In the rows, 128 means zero.
Each row of numbers belongs to one of the nodes below and depends on some of the facts about them. Some rows are named. Which node is each other row?

How the nodes are related:
J_200	χ	J_980; J_8	χ	J_537; J_8	χ	J_447; J_8	χ	J_375; J_8	χ	J_723
J_588	χ	J_169; J_218	χ	J_723; J_218	χ	J_737; J_138	χ	J_344; J_138	χ	J_163
J_426	χ	J_805; J_928	χ	J_148; J_928	χ	J_751; J_928	χ	J_939; J_928	χ	J_330
J_597	χ	J_412; J_597	χ	J_528; J_207	χ	J_520; J_21	χ	J_268; J_352	χ	J_434
J_352	χ	J_874; J_400	χ	J_586; J_400	χ	J_793; J_400	χ	J_388; J_400	χ	J_663
J_156	χ	J_805; J_156	χ	J_313; J_372	χ	J_344; J_372	χ	J_308; J_380	χ	J_447
J_380	χ	J_96; J_380	χ	J_130; J_61	χ	J_931; J_61	χ	J_293; J_878	χ	J_461
J_446	χ	J_137; J_310	χ	J_980; J_310	χ	J_225; J_204	χ	J_434; J_319	χ	J_343
J_319	χ	J_137; J_319	χ	J_247; J_346	χ	J_586; J_346	χ	J_605; J_346	χ	J_192
J_346	χ	J_461; J_346	χ	J_309; J_860	χ	J_330; J_515	χ	J_874; J_515	χ	J_584
J_740	χ	J_610; J_730	χ	J_610; J_730	χ	J_375; J_730	χ	J_882; J_730	χ	J_151
J_730	χ	J_137; J_535	χ	J_738; J_430	χ	J_167; J_764	χ	J_991; J_764	χ	J_663
J_540	χ	J_69; J_540	χ	J_112; J_259	χ	J_69; J_714	χ	J_692; J_831	χ	J_33
J_172	χ	J_33; J_172	χ	J_853; J_547	χ	J_54; J_617	χ	J_870; J_263	χ	J_71
J_144	χ	J_844; J_144	χ	J_982; J_934	χ	J_375; J_934	χ	J_890; J_835	χ	J_379
J_835	χ	J_308; J_719	χ	J_846; J_719	χ	J_874; J_28	χ	J_610; J_28	χ	J_169
J_555	χ	J_610; J_555	χ	J_723; J_481	χ	J_225; J_481	χ	J_882; J_30	χ	J_825
J_30	χ	J_554; J_609	χ	J_365; J_609	χ	J_782; J_609	χ	J_510; J_733	χ	J_379
J_733	χ	J_844; J_733	χ	J_115; J_974	χ	J_738; J_439	χ	J_805; J_439	χ	J_71
J_328	χ	J_884; J_384	χ	J_96; J_384	χ	J_861; J_894	χ	J_232; J_894	χ	J_343
J_894	χ	J_54; J_894	χ	J_751; J_894	χ	J_528; J_936	χ	J_26; J_936	χ	J_900
J_936	χ	J_614; J_936	χ	J_88; J_507	χ	J_357; J_418	χ	J_232; J_668	χ	J_805
J_668	χ	J_261; J_668	χ	J_782; J_668	χ	J_461; J_668	χ	J_231; J_410	χ	J_749
J_827	χ	J_874; J_251	χ	J_861; J_725	χ	J_420; J_725	χ	J_115; J_725	χ	J_890
J_120	χ	J_10; J_915	χ	J_754; J_915	χ	J_51; J_915	χ	J_231; J_287	χ	J_169
J_261	θ	351; J_192	θ	351; J_270	θ	97; J_737	θ	97; J_537	θ	888
J_200	θ	97; J_8	θ	97; J_434	θ	97; J_169	θ	97; J_151	θ	735
J_588	θ	351; J_115	θ	735; J_330	θ	888; J_130	θ	888; J_991	θ	888
J_218	θ	888; J_138	θ	735; J_426	θ	888; J_738	θ	735; J_928	θ	97
J_597	θ	351; J_805	θ	351; J_939	θ	735; J_207	θ	97; J_461	θ	351
J_33	θ	97; J_21	θ	97; J_352	θ	351; J_293	θ	888; J_400	θ	888
J_388	θ	97; J_156	θ	97; J_372	θ	888; J_167	θ	351; J_520	θ	735
J_380	θ	97; J_343	θ	888; J_308	θ	888; J_510	θ	888; J_61	θ	351
J_878	θ	97; J_71	θ	97; J_96	θ	351; J_54	θ	97; J_69	θ	97
J_931	θ	888; J_890	θ	351; J_614	θ	97; J_853	θ	97; J_137	θ	888
J_357	θ	351; J_446	θ	97; J_310	θ	888; J_204	θ	351; J_412	θ	888
J_319	θ	351; J_346	θ	888; J_860	θ	351; J_586	θ	735; J_793	θ	97
J_861	θ	888; J_515	θ	735; J_740	θ	351; J_730	θ	97; J_535	θ	888
J_313	θ	97; J_430	θ	97; J_764	θ	97; J_540	θ	888; J_900	θ	888
J_259	θ	351; J_420	θ	97; J_232	θ	97; J_714	θ	97; J_831	θ	97
J_749	θ	97; J_172	θ	351; J_751	θ	97; J_547	θ	351; J_870	θ	97
J_231	θ	888; J_617	θ	351; J_365	θ	735; J_331	θ	888; J_782	θ	351
J_51	θ	97; J_610	θ	97; J_10	θ	97; J_754	θ	97; J_263	θ	97
J_247	θ	888; J_663	θ	97; J_144	θ	351; J_375	θ	97; J_934	θ	97
J_163	θ	351; J_911	θ	735; J_980	θ	351; J_528	θ	735; J_982	θ	97
J_835	θ	97; J_719	θ	97; J_28	θ	97; J_555	θ	351; J_481	θ	888
J_874	θ	351; J_309	θ	97; J_268	θ	97; J_620	θ	351; J_723	θ	351
J_30	θ	735; J_609	θ	735; J_733	θ	97; J_974	θ	97; J_605	θ	888
J_439	θ	735; J_328	θ	351; J_882	θ	97; J_384	θ	97; J_112	θ	735
J_379	θ	97; J_844	θ	735; J_554	θ	97; J_344	θ	735; J_894	θ	97
J_884	θ	97; J_936	θ	351; J_507	θ	97; J_418	θ	97; J_668	θ	97
J_410	θ	97; J_827	θ	735; J_251	θ	97; J_88	θ	351; J_846	θ	351
J_725	θ	97; J_692	θ	351; J_825	θ	888; J_120	θ	97; J_447	θ	735
J_26	θ	888; J_915	θ	97; J_148	θ	888; J_584	θ	888; J_287	θ	735
J_225	θ	97

Known rows:
J_410: [104 101  85  48 128 154 118 169 134 174 143  57 131 106 112 129 111 134
 118 109  97  77 168 141 147 103 127]
J_520: [123 101  96  72 120 151 119 175 137 125 145  69 134  95 150  79 109 120
 116 123 127 117 125 114 136 101 108]
J_412: [123 122  81  80 126 158 121 176 138 128 152  75 129 104 149  98 114 120
 115 125 126 135 126 118 131 104 119]
J_507: [104 101  84  48 128 154 118 170 134 173 143  57 131 106 113 129 112 134
 118 110  97  76 169 141 148 104 127]
J_805: [ 95 122  87  85 205 134 120 172 170 131 190  39 113  84 150  74 104 121
 135 159 116 107 106 152  99 104  79]
J_148: [122 122  82  80 125 157 121 175 137 128 153  76 128 103 151  96 115 119
 115 126 127 135 126 118 132 104 118]
J_69: [121 105  79  60 113 155 132 168 138 130 151  73 128 109 154  88 123 111
 107 127 115 118 142 117 131 107 108]
J_982: [122 106  86  63 115 148 130 170 143 131 153  71 124 108 163  87 120 112
 111 129 116 116 150 118 129 106 110]
J_330: [127 121  80  80 127 163 120 173 138 129 151  77 131 106 145  98 115 119
 114 124 123 136 122 117 131 104 121]
J_156: [ 87 102  85  64 182 144 117 170 149 177 170  33 116  92 115 115 103 134
 127 129  94  65 146 170 128 114 114]
J_268: [124 107  80  65 118 148 129 171 141 129 155  70 128 109 157  88 121 114
 108 127 120 117 147 119 132 108 106]
J_172: [ 99 112  89  43 136 158 107 167 141 171 138  65 138 102 101 132 107 140
 130 115  95  85 157 132 144  83 120]
J_313: [118 108  81  71 138 144 130 172 145 130 164  60 122 103 159  83 118 115
 111 133 121 113 139 129 126 112 100]
J_71: [113 108  81  75 152 142 131 172 148 132 171  54 119 100 159  81 116 113
 114 138 118 109 134 137 119 114  98]
J_555: [ 97 123  84  61 140 114 107 180 113 191 145  55 145 104 151 147  80 189
 149  96 102  81 184 130 162  87  98]
J_207: [104 101  84  48 128 154 118 170 134 174 143  57 131 107 113 129 111 134
 118 110  98  77 169 141 148 102 127]
J_418: [127 102  78  56 142 162 112 162 139 175 141  57 141 117 101 131 110 134
 113 103  89  82 159 139 144 110 131]
J_61: [102 114  89  48 139 153 106 170 143 171 142  62 137 101 104 131 106 142
 132 115  99  85 160 133 144  83 118]
J_263: [ 96 101  84  57 155 149 117 170 142 176 157  44 123  99 114 123 107 134
 122 118  95  71 158 156 137 109 120]
J_200: [ 90  94  91  40  97 174 153 199 143 154 149  36 141 100  95 137 104 120
 120  90 124  82 194 146 140  89 116]

Rows to name:
No name comes twice in this set of rows, the named rows included.
[129 102  93  74 123 151 116 173 138 124 146  69 135  98 148  78 108 121
 114 122 125 119 123 112 135 103 108] -> J_939
[112 105  90  68 116 142 122 173 116 128 141  73 133  91 157  82 111 130
 118 119 123 117 114 113 145 103  95] -> J_447
[115 102 101  57 106 147 126 168 152 135 146  79 116 106 178  87 116 100
 118 136 104 115 162 114 120  98 125] -> J_379
[112 118  85  64 143 149 120 169 151 128 160  69 130  99 145  86 115 121
 123 140 118 121 126 120 122  91  93] -> J_461
[102 112  93  53  91 173 162 208 159 101 161  47 147  96 124 102 109 105
 123 109 155 129 167 117 119  72  84] -> J_980
[119 118  93  62 127 146 118 170 154 127 151  77 130 103 155  91 114 117
 125 136 117 123 142 109 124  85 102] -> J_163
[139 104  79  69 150 152 117 175 137 179 140  43 152 120 112 147 101 139
 118  84  93  82 168 137 140 112 123] -> J_446
[101  99  84  44 125 159 118 166 133 174 140  61 131 107 110 128 112 132
 117 109  93  78 166 140 148 102 129] -> J_831
[107 116 107  70 109 154 120 175 150 136 143  87 112  98 176  94 110 102
 129 137 109 130 148 111 120  90 139] -> J_308
[124 107  80  70 139 133 124 186 120 185 143  39 153 117 140 152  87 162
 130  76 100  80 190 137 150 108 112] -> J_730
[ 88 110 112  53 117 162 106 173 145 181 132  76 115  95 131 134 100 120
 139 119  86  90 171 133 135  85 161] -> J_372
[126 116  75  83 122 109 129 182 119 150 167  59 138 119 206 100  83 172
 126 108 132 117 182 116 152 112  90] -> J_610

Now the same nodes, written a new way:
Some nodes and their rows:
J_88: [134 128 136 115 128 127  93 118 133 136 129 122 123 151 127 157 116 127
 129 134 115 125 124 124 129 124 137 135 157 119 133 103 120]
J_8: [116 150 134 131 124 140 158 128 122 146 117 130 109 134 122 122 122 120
 137 110 122 127 100 161 116 146 129 142 133 128 143 176 142]
J_200: [135 136 130 136 129 134 105 125 121 127 131 148 137 131 134 126 123 112
 198 154 118 110 125 117 128 136 108 150 113 122 134 167 135]
J_261: [127 118 145 119 140 134 102 114 132 134 134 115 136 145 123 153 123 132
 123 117 126 124 120 118 138 122 133 124 148 116 109 101 131]
J_167: [134 128 137 115 129 127  96 118 133 136 128 123 122 151 126 158 116 127
 131 135 116 124 124 123 129 125 137 135 155 118 133 104 120]
J_547: [127 134 130 122 136 130 158 118 125 137 127 147 118 143 131 164 111 131
 177 151 133 118 122 120 128 139 118 139 136 108 127 137 124]
J_844: [127 113 141 124 153 148 134 120 134 132 129 122 131 152 123 125 122 109
 136 104 129 134 111 115 150 129 126 124 145 144 133  92 133]
J_481: [129 131 139 136 149 144 176 124 116 115 136 150 140 125 135 158 147 116
 180 141 151 116 110 122 135 134 127 120 122 126 117 141 131]
J_251: [126 128 140 133 146 136 206 118 128 144 123 126 125 134 119 111 112 118
 127 103 132 119 119 130 129 159 111 126 113 127 123 159 151]
J_420: [136 122 145 130 138 135  93 119 131 132 132 110 143 139 122 111 128 114
 115 107 111 120 122 126 135 130 128 130 126 132 124 129 144]
J_328: [120 125 140 125 149 135 181 114 125 138 130 136 129 138 126 156 115 137
 154 131 145 123 115 123 136 140 119 125 123 104 109 133 136]
J_882: [134 125 144 133 138 137  66 121 125 127 135 115 145 136 126 114 137 114
 134 112 110 119 118 131 135 120 128 136 127 128 123 135 142]
J_754: [137 122 145 130 136 136  86 119 131 131 133 111 148 136 123 112 128 114
 118 110 111 120 122 124 136 128 127 131 124 133 122 128 145]
J_426: [111 142 131 121  91 179 153 131 143 138 128 146 140 104 121 178 127 121
 163 139 152 121 110  86 125 144 131 113 159 156  90 141 135]
J_825: [140 122 145 126 142 141 144 122 130 121 133 121 144 136 127 148 142 111
 114 120 134 123 119 121 135 131 145 110 139 141 124  98 130]
J_10: [140 131 137 126 121 131  77 123 134 134 127 118 135 141 125 119 121 110
 126 125 101 121 126 125 127 131 130 141 134 137 141 129 135]
J_894: [131 126 137 140 148 136 142 119 119 127 134 139 140 131 130 118 126 115
 182 131 129 109 123 119 134 140 104 139 107 118 118 164 145]
J_71: [131 133 137 123 105 148  54 125 140 138 129 117 141 130 122 126 122 113
 131 122 105 121 123 111 126 128 130 137 147 144 123 134 138]
J_21: [131 138 132 131 124 136 144 124 129 140 123 138 130 132 127 123 113 115
 155 138 119 119 120 126 125 147 117 141 115 128 137 162 142]
J_719: [125 134 172 129 136 117 131 125 143 139 125 151 149 123 126 114 118 113
 150 143 162 123 114 133 149 139 135 123  54  97 142 179 176]

Which node is each row?
No name comes twice in this set of rows, the named rows included.
[138 100 122 126 110 154 144 124 132 132 121  96 152 140 140 147 119 120
 145 183 121 163 104 140 132 126 120 145  80 143 159  51 145] -> J_738
[119 127 153 122 146 124 170 116 132 140 128 145 131 136 127 155 114 134
 154 140 157 124 114 126 143 137 128 123 104  94 120 142 146] -> J_204
[118 138 142 131 143 148 225 125 120 133 124 136 124 126 124 153 140 122
 125 111 153 130  95 149 127 146 143 112 131 133 121 141 138] -> J_218
[139 114 119 137  99 145 188 122 125 138 118 101 159 118 140 139 115 130
 153 199 122 149 111 152 113 147 104 151  37 123 146 116 165] -> J_974
[121 139 138 115 127 131 106 122 128 143 123 117 109 151 122 157 122 133
 112 113 116 133 105 152 123 123 150 135 168 120 136 116 121] -> J_723
[ 98 134 127 120  98 189 126 130 146 146 125 146 133 117 119 157 109 120
 192 128 145 132 101  79 140 137 114 129 160 158  97 135 139] -> J_439
[138 126 134 120 133 125  60 119 127 125 136 133 129 150 134 161 125 124
 170 151 114 115 128 116 132 115 129 143 155 113 130 109 114] -> J_980
[120 139 130 125 135 132 127 122 118 132 130 149 114 141 134 166 124 132
 196 150 134 117 112 133 127 127 122 145 142 103 127 148 120] -> J_319
[112 132 134 110  94 164  57 122 147 145 132 120 135 127 118 176 116 135
 143 126 125 123 119  89 129 120 134 127 183 136  89 112 128] -> J_805
[134 128 144 130 145 142 112 126 120 113 138 127 139 135 132 152 158 112
 144 123 134 120 110 133 135 118 145 118 148 136 123 113 125] -> J_137
[136 123 157 127 136 126  81 121 138 132 131 119 149 136 124 111 127 111
 120 118 124 122 122 127 141 127 135 127 105 121 133 136 154] -> J_434
[142 131 136 129 124 132  45 125 128 125 133 125 138 141 131 121 130 108
 157 137  99 115 127 122 128 121 126 147 135 132 139 136 130] -> J_225
[128 127 134 122 133 147  89 127 133 131 126 129 125 152 127 134 123 107
 149 123 116 137 107 122 142 122 135 137 153 147 150  98 123] -> J_151

The same nodes again, as new rows of numbers:
Some rows with their names:
J_991: [139 122 126  97 134 126 177 122 107 167 127 121 135 117 131 135 131 125
 136 135 125 130 139 147 133 114 129 133 120 126]
J_934: [139 133 165 131 134 145  91 170 158 110 122 132 117 142 118 111 127 163
 142 122 136 117 115  93 123 138 129 121 118 152]
J_163: [128 103  98 131 116 129 188  98 124 142 138 129 130 128 129 136 123 124
 106 122 115 133 140 144 115 127 132 133 131 135]
J_939: [124 106 114 126  99 131 145  79 114 146 129 126 129 102 120 141 118 144
 135 130 133 132 149 137 132 130 119 149 143 122]
J_330: [142 108 127 112 127 142 149 114 100 167 126 124 128 107 143 137 131 117
 122 131 128 137 140 146 126 123 132 136 120 121]
J_439: [109 244  94 156 111  96  59  47 140  68 114 136 165  78 142 128 103 125
 141 135 138 147 123 147 155 156 125 136  83 161]
J_88: [128 113  97 125 122 117 182  94 121 123 139 122 137 151 123 143 121 126
 112 119 122 135 145 138 118 121 131 119 125 130]
J_835: [143 122 163 154 132 128  62 152 139 122 132 136 112 126 143 107 136 103
 117 138 134 121 112 119 129 142 130 121 135 113]
J_878: [129 152 141 156 129 126  61 152 140 110 127 139 122 117 146 108 132 103
 123 135 134 123 111 128 134 145 132 132 121 132]
J_380: [142 136 165 141 135 134  83 168 148 115 127 132 120 143 129 117 129 130
 135 127 128 118 110 105 128 139 126 120 128 134]
J_268: [126 112 118 120 116 123 117 161 111 121 136 123 121 166 127 137 131 113
 142 124 143 114 140 135 132 125 133 140 129 129]
J_270: [122 118 119 111 119 120 150 175 122 139 137 129 121 153 121 129 134 118
 148 131 135 108 133 140 134 122 132 150 135 138]
J_420: [124 103 116 124 111 136 130 168 114 138 135 131 115 143 133 132 132 113
 137 125 138 113 135 139 128 130 134 156 135 136]
J_261: [125 123  90 126 120 114 181  92 121 120 139 123 140 147 124 143 120 124
 114 119 122 134 144 142 120 123 131 123 120 138]
J_207: [132 138 149 144 137 119  62 149 137  98 130 129 121 147 135 115 133 115
 126 130 142 124 118 112 132 134 130 113 126 117]
J_547: [141 137 143 143 145 106 150  92 161 123 137 133 133 116 126 108 127 128
 101 137 111 136 118 120 120 131 124  94 130 122]
J_663: [132 117 127 121 115 134 136 183 117 134 134 126 123 163 127 144 126 113
 147 121 124 109 127 135 131 129 128 148 136 137]
J_61: [135 136 130 149 142 113 121  82 147 102 133 128 136 130 129 119 124 128
  97 126 122 142 124 115 118 131 128  91 122 119]
J_915: [128 152 146 137 137 113  92 161 146 115 130 136 124 130 130 107 135 116
 135 139 133 117 112 124 137 134 129 124 128 131]
J_365: [125 117 112 120 103 120 135  72 110 127 130 119 135 124 113 148 117 146
 140 128 140 134 154 132 136 125 118 135 136 118]

Name these rows:
No name comes twice in this set of rows, the named rows included.
[126 251 110 139 137 120  91 108 131 104 106 135 166  79 162 132 111 104
 136 130 115 145 104 157 148 150 134 135  66 174] -> J_426
[117 203 113 160 122 116  53 148 140  93 123 145 137 104 157 112 123  91
 132 134 134 124 107 147 144 156 138 148  96 161] -> J_668
[115 233 109 152 124 115  68 163 144  83 118 141 150 119 151 125 116 101
 147 126 123 121 100 146 147 155 134 149  89 176] -> J_156
[ 67 167 141 124 153 186  57 135 172  42  99 119 124 119  60 120 170 122
 115 167 124 131  96 129 123 103 160 136 166 121] -> J_28
[142 144 161 109 151 161 124 115 147 131 106 125 131 102 118 118 126 186
 135 123 132 143 121  97 118 127 130 109 100 151] -> J_218
[ 90 110 108  98 116 188 135 155 144  98 111 127 112 133  82 125 144 183
 146 127 152 121 140 119 113 116 154 167 126 176] -> J_610

